Here is a tiny trained network, its code and every weight. The questions are about switching its units off for an input and a class, where a switched-off unit gives its printed mean instead of its output.

import numpy as np


def w(rows, s, z=0):
    codes = np.array(rows[::2]) - 128.0
    scale = np.full(codes.shape[1], s)
    scale[-1] = z or s
    return codes * scale


def f(y):
    return np.maximum(y, 0)


def log_softmax(a):
    a = a - a.max(-1, keepdims=True)
    return a - np.log(np.exp(a).sum(-1, keepdims=True))


def net(x, mask):
    res = np.array(x, float).reshape(1, 8) / 4 @ E
    y = f(res @ A[0][:, :-1].T + A[0][:, -1])
    res = res + np.where(mask, y, B[0][:, -1]) @ B[0][:, :-1]
    return log_softmax(res[-1] @ U[:, :-1].T + U[:, -1])


A, B = {}, {}
E = w([
[111,102,107,212,176,101,191,145,255,163,156,125],'x0',
[173,84,122,152,120,87,169,109,109,74,53,158],'x1',
[147,140,124,116,141,133,127,123,144,125,126,130],'x2',
[89,120,53,110,102,205,113,193,182,113,82,221],'x3',
[112,168,54,135,83,161,179,50,122,51,177,103],'x4',
[129,171,168,181,65,162,85,75,188,140,49,123],'x5',
[132,136,128,120,133,130,135,123,133,133,124,132],'x6',
[110,51,182,77,145,228,181,113,177,109,101,86],'x7',
],0.0082)
A[0] = w([
[207,120,206,142,183,174,54,187,95,141,107,128,102],'N1',
[146,36,74,93,170,99,168,137,50,124,123,125,194],'N2',
[157,90,235,118,166,79,109,195,136,156,131,192,136],'N3',
[241,129,125,210,36,144,161,131,140,135,64,116,158],'N4',
[141,149,77,131,94,125,167,71,132,95,160,37,62],'N5',
[123,139,174,88,84,170,103,113,55,95,120,110,51],'N6',
[60,120,149,107,154,210,159,105,127,114,119,76,207],'N7',
[109,170,106,136,137,184,87,125,130,145,210,106,220],'N8',
[189,86,98,168,131,145,195,113,92,135,78,212,60],'N9',
[133,125,97,122,109,148,90,183,174,79,120,140,34],'N10',
[171,140,140,167,166,127,127,88,75,184,121,59,20],'N11',
[137,133,148,63,155,134,155,124,146,125,127,145,207],'N12',
[66,102,148,62,146,183,59,114,178,136,188,72,144],'N13',
[171,115,168,143,139,87,174,46,85,184,165,31,13],'N14',
[135,113,32,85,173,86,122,219,81,79,158,130,196],'N15',
[116,167,211,117,58,153,50,71,115,116,91,157,129],'N16',
[113,171,175,140,195,109,91,91,76,49,130,59,183],'N17',
[21,90,55,89,153,164,92,140,130,169,106,219,35],'N18',
[110,81,169,166,104,95,122,132,137,125,174,76,169],'N19',
[158,95,131,172,212,130,120,79,119,137,166,72,116],'N20',
[107,115,107,203,160,98,169,134,223,140,155,76,22],'N21',
[142,128,189,108,132,99,125,53,132,170,157,69,60],'N22',
[109,81,188,69,133,178,164,105,157,102,128,101,32],'N23',
[170,127,137,214,246,137,149,148,205,151,115,109,117],'N24',
[75,170,117,178,119,149,103,126,129,92,51,43,67],'N25',
[120,121,156,115,169,163,156,154,188,63,107,53,39],'N26',
[136,53,149,46,153,192,113,88,143,124,124,88,64],'N27',
[124,217,187,175,105,162,75,132,172,100,90,162,55],'N28',
[88,77,90,236,150,110,170,109,207,164,166,106,56],'N29',
[72,146,153,219,62,151,98,83,151,151,94,96,80],'N30',
[72,182,164,114,176,176,90,147,135,216,190,90,188],'N31',
[116,107,200,145,190,80,96,189,159,188,71,147,2],'N32',
[95,137,56,98,99,155,139,163,155,86,71,194,59],'N33',
[127,81,202,90,202,89,38,183,139,219,41,118,58],'N34',
[202,39,106,140,174,26,141,88,135,39,33,138,116],'N35',
[172,101,130,115,155,94,154,163,128,94,103,130,96],'N36',
[100,65,104,88,160,134,144,190,65,128,245,106,60],'N37',
[123,163,69,127,137,172,106,162,128,141,106,182,57],'N38',
[158,101,176,120,139,150,187,120,134,63,78,142,198],'N39',
[153,224,65,170,118,33,56,142,98,161,164,190,94],'N40',
[70,22,215,87,126,209,188,138,116,154,102,96,81],'N41',
[171,135,149,1,87,156,50,125,28,113,100,109,67],'N42',
[101,192,138,206,91,153,41,128,181,145,54,53,72],'N43',
[51,121,109,122,112,149,125,128,129,151,120,163,91],'N44',
[65,82,55,83,84,187,130,175,163,116,93,208,60],'N45',
[117,216,120,127,133,139,68,147,148,191,182,122,189],'N46',
[71,170,60,147,92,163,198,5,138,8,201,109,88],'N47',
[205,120,214,132,116,85,180,112,99,138,128,72,81],'N48',
],0.007,0.0064)
B[0] = w([
[100,156,77,148,153,187,178,161,114,86,137,157,188],'N1',
[143,84,133,156,171,140,150,80,192,143,84,152,242],'N2',
[119,186,80,156,148,186,131,110,87,114,138,126,225],'N3',
[128,53,157,147,177,145,138,86,108,148,104,122,218],'N4',
[112,200,97,117,164,188,99,169,82,88,138,123,184],'N5',
[79,126,84,71,69,91,149,127,140,167,167,191,176],'N6',
[171,116,130,204,89,111,149,168,101,161,80,161,230],'N7',
[116,71,136,172,141,137,83,94,97,107,72,148,232],'N8',
[115,108,186,91,118,99,41,133,122,74,130,103,168],'N9',
[110,168,145,103,140,102,113,158,162,125,135,71,148],'N10',
[120,178,147,94,116,107,123,208,183,106,169,62,156],'N11',
[143,119,105,178,138,124,145,107,133,175,92,124,202],'N12',
[132,60,146,165,111,111,63,98,92,75,83,129,208],'N13',
[93,154,176,79,121,113,142,187,193,97,117,62,200],'N14',
[170,77,155,162,173,163,193,50,171,178,124,102,252],'N15',
[144,81,104,107,171,114,193,58,163,180,138,132,211],'N16',
[92,159,112,138,129,121,128,143,160,165,55,94,218],'N17',
[113,177,172,76,136,101,124,136,197,82,120,29,186],'N18',
[110,169,118,133,141,126,134,137,172,158,72,109,202],'N19',
[98,155,164,118,145,115,129,130,159,142,83,93,196],'N20',
[88,133,74,27,61,74,130,111,116,142,153,173,205],'N21',
[114,152,173,108,155,99,143,178,188,114,100,81,179],'N22',
[192,168,151,147,99,36,124,180,107,126,215,147,173],'N23',
[95,112,55,83,85,115,121,116,127,176,108,153,239],'N24',
[158,116,134,113,177,138,146,117,131,143,181,126,158],'N25',
[166,160,130,152,88,68,141,158,112,149,215,158,167],'N26',
[159,161,151,187,37,104,146,139,132,148,202,129,181],'N27',
[179,97,164,110,169,108,202,111,146,124,157,97,178],'N28',
[67,114,82,19,52,94,162,115,127,173,164,237,226],'N29',
[187,87,150,82,161,161,197,86,153,124,151,103,189],'N30',
[107,59,139,148,131,124,28,71,106,68,80,139,237],'N31',
[114,169,96,83,160,198,176,158,66,50,186,159,185],'N32',
[87,190,197,103,142,116,100,168,167,125,100,60,197],'N33',
[128,221,93,123,164,255,126,111,47,86,176,150,222],'N34',
[89,90,155,124,113,107,29,107,94,36,119,134,230],'N35',
[132,100,118,136,144,122,120,80,105,89,131,107,162],'N36',
[172,75,160,101,174,140,186,96,166,142,172,117,212],'N37',
[82,165,185,124,138,81,140,207,158,110,140,67,166],'N38',
[139,92,118,206,110,111,58,112,114,162,115,157,224],'N39',
[229,147,182,207,27,89,133,198,110,156,172,143,240],'N40',
[179,156,146,182,55,107,137,166,108,136,155,139,225],'N41',
[44,132,37,39,62,52,190,83,205,164,165,210,224],'N42',
[207,64,130,98,177,154,176,115,154,131,176,117,201],'N43',
[130,123,150,119,178,105,104,176,152,129,114,105,155],'N44',
[92,191,160,126,156,87,122,190,189,125,112,48,218],'N45',
[121,84,152,165,124,110,63,102,129,98,68,155,222],'N46',
[135,187,89,137,189,231,121,163,23,90,153,140,254],'N47',
[86,167,153,128,143,126,75,166,174,129,116,63,194],'N48',
],0.0063,0.0078)
U = w([
[74,198,173,76,128,92,133,203,182,103,104,20,69],'0',
[55,122,62,2,41,78,164,109,132,146,163,234,74],'1',
[127,210,89,125,165,242,142,150,32,58,180,151,93],'2',
[125,114,120,186,122,126,135,111,131,146,59,148,247],'3',
[235,147,162,217,30,67,129,178,102,134,188,157,74],'4',
[206,37,158,95,195,148,194,69,157,136,151,112,78],'5',
[118,110,105,168,122,130,119,122,114,147,46,137,229],'6',
[90,41,156,143,117,100,32,94,91,37,88,153,104],'7',
],0.0079,0.013)

Each question gives the input, the list of numbers given to net, and the class t.
The units are the neurons (one row each of A and B). Each row of codes is followed by its name. A weight is (code - 128) times the scale printed after its matrix; where a second scale follows, it is the last column's (A, B and U).
mask holds one flag per neuron, in row order. A switched-off neuron (its flag False) gives its mean, the last column of its row in B, instead of its output. The means were averaged over made-up inputs and are rounded, as every weight is.
A unit's drop is (log p(t) with every unit on - log p(t) with that unit switched off) / (log p(t) with every unit on - log p(t) with every unit switched off).
The circuit of an input: a set's keep is (log p(t) with only the set's units on - log p(t) with every unit switched off) / (log p(t) with every unit on - log p(t) with every unit switched off). Starting from the 12 units with the biggest drops (on a tie, the unit counted first), units are removed one at a time, each time the one whose removal leaves the highest keep (on an exact tie, the one counted first), for as long as the keep stays at least 0.8.
units of the circuit, in order: the units of the circuit, biggest drop first
most important unit: the unit with the biggest drop
k most important neurons: the k neurons with the biggest drops, biggest first
input [-8,7,-3,-8,-1,1,0,-3], class 0: 2 most important neurons -> (N48 N14)
input [-7,7,0,-5,-8,2,7,6], class 2: most important unit -> N34
input [-2,-7,5,1,-3,7,-5,-2], class 5: units of the circuit, in order -> (N43 N28)
input [4,-2,1,-2,8,-7,-5,7], class 2: 2 most important neurons -> (N47 N5)
input [-6,-8,-1,-5,0,-1,5,-4], class 7: 4 most important neurons -> (N31 N46 N8 N29)
input [-2,7,-3,0,-8,2,-1,7], class 2: units of the circuit, in order -> (N34 N32)
input [-1,6,-4,5,-1,-1,-4,0], class 7: units of the circuit, in order -> (N35 N9)
input [4,-3,0,7,4,-4,7,1], class 0: units of the circuit, in order -> (N45 N18)
input [-4,-8,-7,2,-6,3,1,-7], class 7: 2 most important neurons -> (N31 N46)
input [3,7,-4,-1,2,7,6,3], class 5: units of the circuit, in order -> (N30 N43)
input [-6,5,2,-5,6,7,-1,8], class 4: units of the circuit, in order -> (N23 N27)
input [5,-5,-6,-1,-6,-1,7,7], class 4: units of the circuit, in order -> (N41 N23)
input [8,-6,-3,-2,8,-6,4,-3], class 1: 3 most important neurons -> (N29 N21 N34)
input [4,8,-5,1,6,-6,-4,-3], class 7: units of the circuit, in order -> (N35)
input [-5,-8,2,2,-2,4,-2,1], class 7: 3 most important neurons -> (N31 N13 N46)
input [0,-3,-5,-3,-2,6,3,1], class 5: units of the circuit, in order -> (N43 N30)
input [-1,-1,-1,-5,-7,-6,1,-6], class 2: 3 most important neurons -> (N34 N3 N32)
input [7,-5,3,1,-1,0,2,3], class 1: 3 most important neurons -> (N29 N21 N24)
input [7,-6,-3,8,1,3,0,8], class 0: 3 most important neurons -> (N45 N18 N33)
input [4,-6,-1,1,-8,-4,4,0], class 2: units of the circuit, in order -> (N34)
input [1,2,8,8,-1,3,5,7], class 0: 2 most important neurons -> (N45 N33)
input [8,8,-7,5,-5,8,3,8], class 1: units of the circuit, in order -> (N29 N21)
input [-8,-5,-4,-4,-5,-8,4,7], class 1: 3 most important neurons -> (N42 N6 N40)
input [0,7,-2,-2,-7,-4,-3,4], class 2: units of the circuit, in order -> (N34 N3)
input [-6,3,-5,-1,5,7,0,0], class 5: units of the circuit, in order -> (N16 N30 N43)
